Below is a small trained network, with its code and all its weights. Each question gives an input and a class and asks what happens when units are switched off, that is, made to give their printed mean instead of their output.

import numpy as np


def w(rows, s, z=0):
    codes = np.array(rows[::2]) - 128.0
    scale = np.full(codes.shape[1], s)
    scale[-1] = z or s
    return codes * scale


def norm(h):
    return h / np.sqrt((h * h).mean(-1, keepdims=True) + 1e-5)


def f(y):
    return y / 2 * (1 + np.tanh(0.7978845608 * (y + 0.044715 * y**3)))


def log_softmax(a):
    a = a - a.max(-1, keepdims=True)
    return a - np.log(np.exp(a).sum(-1, keepdims=True))


def net(x, mask):
    res = np.array(x, float).reshape(1, 6) / 4 @ E
    u = 0
    for l in range(2):
        y = f(norm(res) @ A[l][:, :-1].T + A[l][:, -1])
        res = res + np.where(mask[u : u + 10], y, B[l][:, -1]) @ B[l][:, :-1]
        u += 10
    return log_softmax(norm(res)[-1] @ U[:, :-1].T + U[:, -1])


A, B = {}, {}
E = w([
[130,127,128,128,127,127,128,129,127,129],'x0',
[129,126,128,128,127,129,128,129,129,129],'x1',
[80,161,2,97,103,131,143,172,133,110],'x2',
[108,101,141,184,90,82,174,134,245,115],'x3',
[114,118,144,140,85,198,251,61,126,98],'x4',
[127,127,128,127,126,129,127,127,129,128],'x5',
],0.016)
A[0] = w([
[134,111,108,123,129,100,60,143,124,134,221],'0.n0',
[129,136,140,127,116,130,120,143,122,118,24],'0.n1',
[117,135,99,113,143,179,103,127,74,140,77],'0.n2',
[143,116,220,130,134,139,129,116,113,131,164],'0.n3',
[136,135,206,108,146,157,85,93,68,129,109],'0.n4',
[123,129,117,132,140,152,153,104,92,141,1],'0.n5',
[130,136,140,150,137,129,103,167,63,137,81],'0.n6',
[143,112,236,144,147,72,37,130,141,144,115],'0.n7',
[137,130,126,104,128,185,129,114,3,129,71],'0.n8',
[141,139,124,84,137,154,67,118,43,128,195],'0.n9',
],0.023,0.0045)
B[0] = w([
[46,168,149,146,153,72,153,101,119,154,200],'0.n0',
[134,139,100,160,101,142,218,179,201,126,122],'0.n1',
[150,129,160,66,77,131,132,130,118,92,195],'0.n2',
[44,181,168,161,187,133,125,86,109,153,216],'0.n3',
[138,152,154,196,198,153,111,152,193,159,230],'0.n4',
[128,148,142,109,112,166,82,123,117,75,161],'0.n5',
[94,120,148,152,107,108,165,93,97,125,175],'0.n6',
[252,71,145,93,81,111,116,144,116,112,250],'0.n7',
[191,179,133,83,160,107,60,186,130,132,251],'0.n8',
[55,58,96,164,84,153,199,67,128,118,244],'0.n9',
],0.026,0.02)
A[1] = w([
[50,130,142,183,164,138,171,114,122,164,98],'1.n0',
[35,127,62,126,108,132,196,110,96,145,81],'1.n1',
[141,128,157,158,134,80,24,145,114,118,100],'1.n2',
[194,135,50,78,123,194,127,177,84,125,4],'1.n3',
[87,129,116,127,174,152,42,190,127,142,16],'1.n4',
[109,84,85,135,82,133,190,88,82,113,67],'1.n5',
[118,98,202,212,166,147,201,50,109,174,39],'1.n6',
[94,186,99,100,158,6,55,207,161,148,36],'1.n7',
[88,133,50,152,148,54,57,170,146,153,38],'1.n8',
[184,176,63,146,185,236,202,156,195,158,65],'1.n9',
],0.025,0.0037)
B[1] = w([
[226,90,177,145,132,94,124,127,122,150,202],'1.n0',
[118,180,193,126,173,143,141,104,100,146,201],'1.n1',
[92,202,129,98,150,133,179,128,98,136,186],'1.n2',
[213,78,153,141,115,61,131,148,146,151,161],'1.n3',
[102,137,151,151,136,99,202,76,107,164,158],'1.n4',
[143,198,151,161,218,181,89,148,157,152,178],'1.n5',
[68,89,2,102,60,143,114,163,151,85,252],'1.n6',
[114,60,59,160,109,215,88,142,173,99,177],'1.n7',
[95,89,58,128,64,95,140,138,141,102,151],'1.n8',
[60,135,169,106,120,68,172,64,42,152,158],'1.n9',
],0.024,0.028)
U = w([
[97,61,54,159,100,138,118,133,163,114,254],'0',
[79,195,180,146,202,154,150,82,105,155,12],'1',
[253,124,162,64,113,96,116,157,124,117,112],'2',
],0.015,0.00049)

Each question gives the input, the list of numbers given to net, and the class t.
The units are the neurons (one row each of A and B). Each row of codes is followed by its name. A weight is (code - 128) times the scale printed after its matrix; where a second scale follows, it is the last column's (A, B and U).
mask holds one flag per neuron, layer by layer. A switched-off neuron (its flag False) gives its mean, the last column of its row in B, instead of its output. The means were averaged over made-up inputs and are rounded, as every weight is.
A unit's drop is (log p(t) with every unit on - log p(t) with that unit switched off) / (log p(t) with every unit on - log p(t) with every unit switched off).
The circuit of an input: a set's keep is (log p(t) with only the set's units on - log p(t) with every unit switched off) / (log p(t) with every unit on - log p(t) with every unit switched off). Starting from the 12 units with the biggest drops (on a tie, the unit counted first), units are removed one at a time, each time the one whose removal leaves the highest keep (on an exact tie, the one counted first), for as long as the keep stays at least 0.8.
units of the circuit, in order: the units of the circuit, biggest drop first
unit that matters most: the unit with the biggest drop
top k neurons: the k neurons with the biggest drops, biggest first
top k neurons in layer l: the k neurons of layer l with the biggest drops, biggest first
drop when u is switched off: that unit's drop, to one decimal
input [-2,-4,-7,4,8,8], class 0: units of the circuit, in order	1.n6
input [-7,-3,-8,7,1,-4], class 0: top 4 neurons in layer 1	1.n6, 1.n0, 1.n1, 1.n3
input [-2,6,-5,2,-4,-4], class 2: top 2 neurons	0.n7, 0.n9
input [4,-8,0,8,-3,-4], class 2: top 4 neurons	0.n3, 0.n9, 1.n6, 0.n7
input [5,6,4,-8,1,2], class 2: top 3 neurons	0.n8, 0.n2, 0.n3
input [5,2,-5,-7,-4,8], class 0: top 2 neurons	0.n9, 1.n6
input [4,7,7,7,6,-5], class 1: top 2 neurons in layer 0	0.n8, 0.n7
input [8,0,3,3,4,-8], class 1: top 4 neurons	0.n8, 0.n7, 0.n3, 0.n4
input [-2,-2,3,2,2,5], class 1: top 2 neurons	0.n8, 0.n7
input [-1,4,3,3,4,-7], class 1: top 2 neurons	0.n8, 0.n7
input [-7,4,-6,6,2,6], class 0: top 3 neurons	0.n8, 0.n3, 1.n6
input [-1,3,8,0,3,4], class 2: top 3 neurons	0.n0, 0.n9, 0.n3
input [3,-5,2,-4,-8,-3], class 1: top 2 neurons	1.n1, 1.n5
input [1,0,-2,-4,-6,1], class 0: units of the circuit, in order	0.n9
input [-1,-6,-1,1,3,6], class 0: top 2 neurons	0.n8, 1.n6
input [-2,1,0,-4,-7,3], class 0: top 2 neurons	1.n6, 0.n7
input [-5,8,6,8,7,-8], class 1: top 2 neurons in layer 0	0.n8, 0.n7
input [8,-6,-8,3,1,0], class 0: top 2 neurons	0.n8, 0.n3
input [-7,-5,-6,1,-4,5], class 2: top 2 neurons in layer 0	0.n7, 0.n9
input [-2,-6,-2,4,-7,4], class 2: unit that matters most	0.n7
input [-8,4,5,-7,-7,-3], class 1: drop when 0.n9 is switched off	2.0
input [-2,0,-8,-7,-4,7], class 0: drop when 0.n9 is switched off	1.2
input [6,0,4,-2,-8,0], class 1: drop when 1.n1 is switched off	0.1
input [6,-2,8,-6,-4,1], class 1: drop when 0.n9 is switched off	0.2
